Look-ups in named tables: a row name and a column name give one cell, copied from the table.

Tefoz
         Dosi  Monano     Lek    Kiz   Gemu  Namarin
Lalu    0.660   0.121  -0.002  0.215  0.380   -0.403
Lof     0.657   0.184  -0.036  0.267  0.368   -0.513
Kiso    0.660   0.119  -0.003  0.215  0.381   -0.402
Fanuk   0.781   0.194  -0.144  0.254  0.482   -0.352
Reni    0.798   0.202  -0.171  0.256  0.505   -0.334
Reroki  0.649   0.123  -0.011  0.235  0.384   -0.462

Dosi of Kiso: 0.660
Kiz of Lof: 0.267
Kiz of Fanuk: 0.254
Lek of Reroki: -0.011
Monano of Lof: 0.184
Kiz of Reroki: 0.235
Monano of Lalu: 0.121
Gemu of Fanuk: 0.482
Monano of Fanuk: 0.194

Table Nugig
|  | Pufanu | Ratese | Tipuzi | Govu | Mutatip | Sif | Kirum | Lesubuv |
|---|---|---|---|---|---|---|---|---|
| Nekun | 31 | 161 | 211 | 173 | 126 | 24 | 136 | 190 |
| Vifiz | 107 | 99 | 99 | 155 | 127 | 103 | 177 | 202 |
| Sasod | 40 | 178 | 99 | 96 | 98 | 55 | 51 | 144 |
| Fafuso | 196 | 183 | 150 | 22 | 182 | 188 | 181 | 43 |
| Mep | 105 | 139 | 199 | 38 | 97 | 99 | 189 | 115 |
| Dosi | 140 | 108 | 56 | 60 | 152 | 84 | 124 | 31 |
| Runin | 97 | 150 | 191 | 71 | 165 | 142 | 108 | 46 |

Mutatip of Runin: 165
Sif of Nekun: 24
Tipuzi of Nekun: 211
Sif of Vifiz: 103
Ratese of Sasod: 178
Lesubuv of Runin: 46
Lesubuv of Vifiz: 202
Tipuzi of Dosi: 56
Ratese of Vifiz: 99
Kirum of Runin: 108
Pufanu of Sasod: 40
Govu of Mep: 38
Mutatip of Fafuso: 182
Ratese of Mep: 139
Kirum of Vifiz: 177
Govu of Nekun: 173
Kirum of Sasod: 51
Pufanu of Nekun: 31
Ratese of Fafuso: 183

Lib =
,Ner,Bera,Buveno,Kas,Loraful
Sepakes,0.406,-10.698,-46.522,-22.029,-40.538
Sed,13.992,-34.831,27.894,8.252,-44.016
Vefigan,-21.313,-82.183,6.819,-38.539,-2.636
Dokosu,-30.380,46.454,-1.337,11.854,-43.560
Gobuner,-33.201,56.984,-3.048,4.289,-68.355
Vetove,45.500,-61.108,-4.251,14.341,-22.424
Fet,39.809,-30.588,15.542,-17.159,-37.769
Fivo,63.295,-20.779,19.807,-20.047,-8.469
Zuzur,4.426,33.266,4.901,-22.110,-27.709
Tek,-13.699,-7.977,35.219,-3.812,42.183
Rukazos,-4.004,32.746,18.705,-25.366,31.410
Zol,26.760,8.556,-91.364,7.084,-33.431
Tamida,25.619,46.996,57.243,-0.882,7.703

What is the Loraful of Fet in Lib? -37.769
What is the Kas of Tek in Lib? -3.812
What is the Buveno of Sepakes in Lib? -46.522
What is the Bera of Vetove in Lib? -61.108
What is the Kas of Sepakes in Lib? -22.029
What is the Bera of Rukazos in Lib? 32.746
What is the Loraful of Fivo in Lib? -8.469
What is the Buveno of Vefigan in Lib? 6.819
What is the Bera of Fet in Lib? -30.588
What is the Buveno of Vetove in Lib? -4.251
What is the Kas of Fivo in Lib? -20.047

Molod =
columns: Nofevo, Miz, Zab, Monu, Bolo, Fonus, Vedadu
Ziz: [394, 413, 475, 422, 485, 426, 363]
Busat: [409, 455, 609, 429, 740, 549, 187]
Lak: [404, 561, 913, 556, 963, 720, 109]

Lak, Nofevo: 404
Ziz, Bolo: 485
Ziz, Vedadu: 363
Lak, Zab: 913
Busat, Monu: 429
Busat, Vedadu: 187
Lak, Monu: 556
Ziz, Fonus: 426
Row with the largest Monu: Lak

Table Zorezaz
        Feseg    Bip    Mup    Pud  Netul  Fabubo    Tif    Suz
Pizupu  34354  39069  76614  53114  33219   43247  37745  38626
Teko    62029  76234  45656  29376  49082   47238  64894  36547
Fab     49986  58302  35022  44059  43985   27122  72802  39489
Gumiba  70914  50241  35721  38956  72921   28516  41405  68778
Fegofe  46894  28835  54631  28088  56234   43374  69573  34908
Mot     55937  28267  55385  44029  42651   77193  53223  13438
Duf     56700  35623  48021  58659  54007   41211  59921  25293
Rigul   54455  58846  55850  53653  71646   33929  48823  71002

Feseg of Duf is 56700
Pud of Pizupu is 53114
Mup of Duf is 48021
Feseg of Pizupu is 34354
Bip of Fab is 58302
Mup of Gumiba is 35721
Tif of Teko is 64894
Bip of Gumiba is 50241
Feseg of Rigul is 54455
Fabubo of Duf is 41211
Netul of Fegofe is 56234
Tif of Pizupu is 37745
Fabubo of Gumiba is 28516
Mup of Rigul is 55850
Suz of Pizupu is 38626

Muk =
	Domef	Gino	Sizeru	Nup	Zib	Kib
Vorili	3.11	-1.08	1.25	4.19	0.08	-3.51
Mifug	1.87	-2.01	6.87	1.17	-8.74	1.21
Mifolan	-1.44	-6.08	-0.22	-0.13	0.92	-3.26
Lur	4.26	2.58	-0.83	-7.95	-6.68	2.28

Vorili, Gino -> -1.08
Mifolan, Domef -> -1.44
Vorili, Domef -> 3.11
Vorili, Kib -> -3.51
Lur, Domef -> 4.26
Mifolan, Kib -> -3.26
Lur, Zib -> -6.68
Mifug, Zib -> -8.74
Mifug, Domef -> 1.87
Vorili, Nup -> 4.19
Mifug, Kib -> 1.21
Mifug, Sizeru -> 6.87
Lur, Kib -> 2.28
Mifolan, Zib -> 0.92
Lur, Nup -> -7.95
Mifug, Nup -> 1.17
Mifolan, Nup -> -0.13
Mifug, Gino -> -2.01
Vorili, Sizeru -> 1.25

Pon =
columns: Limatuv, Mek, Mub, Napavof, Pubod
Kados: [1.838, -0.567, -3.815, -4.361, -4.693]
Pagibet: [-1.604, -2.539, 0.927, -3.286, -1.337]
Meb: [-3.225, -4.578, -2.806, 1.629, -1.762]
Diveku: [-1.553, -1.637, -1.091, -2.666, -4.124]
Vuveruv: [-1.852, 0.259, 1.031, 0.326, 2.766]
Lalise: [-2.304, -1.453, 5.389, -6.712, 4.259]
Beramug: [0.594, 2.939, -1.397, -4.568, 0.998]
Bunefi: [1.832, 0.046, -5.390, -5.675, -7.580]
Lemi: [-1.990, -5.506, -0.178, -1.340, -2.511]
Bavom: [-1.930, -0.110, -3.996, -3.127, -2.614]
Vin: [-1.177, -0.869, -0.308, -0.644, 0.077]
Mobe: [-0.064, -0.562, -2.917, -2.925, -3.723]
Dip: [0.821, 2.909, 4.004, 1.380, 4.463]

What is the Pubod of Dip in Pon? 4.463
What is the Pubod of Vuveruv in Pon? 2.766
What is the Napavof of Mobe in Pon? -2.925
What is the Mek of Lemi in Pon? -5.506
What is the Napavof of Diveku in Pon? -2.666
What is the Pubod of Bavom in Pon? -2.614
What is the Pubod of Mobe in Pon? -3.723
What is the Napavof of Vin in Pon? -0.644
What is the Mek of Beramug in Pon? 2.939
What is the Pubod of Meb in Pon? -1.762
What is the Limatuv of Diveku in Pon? -1.553

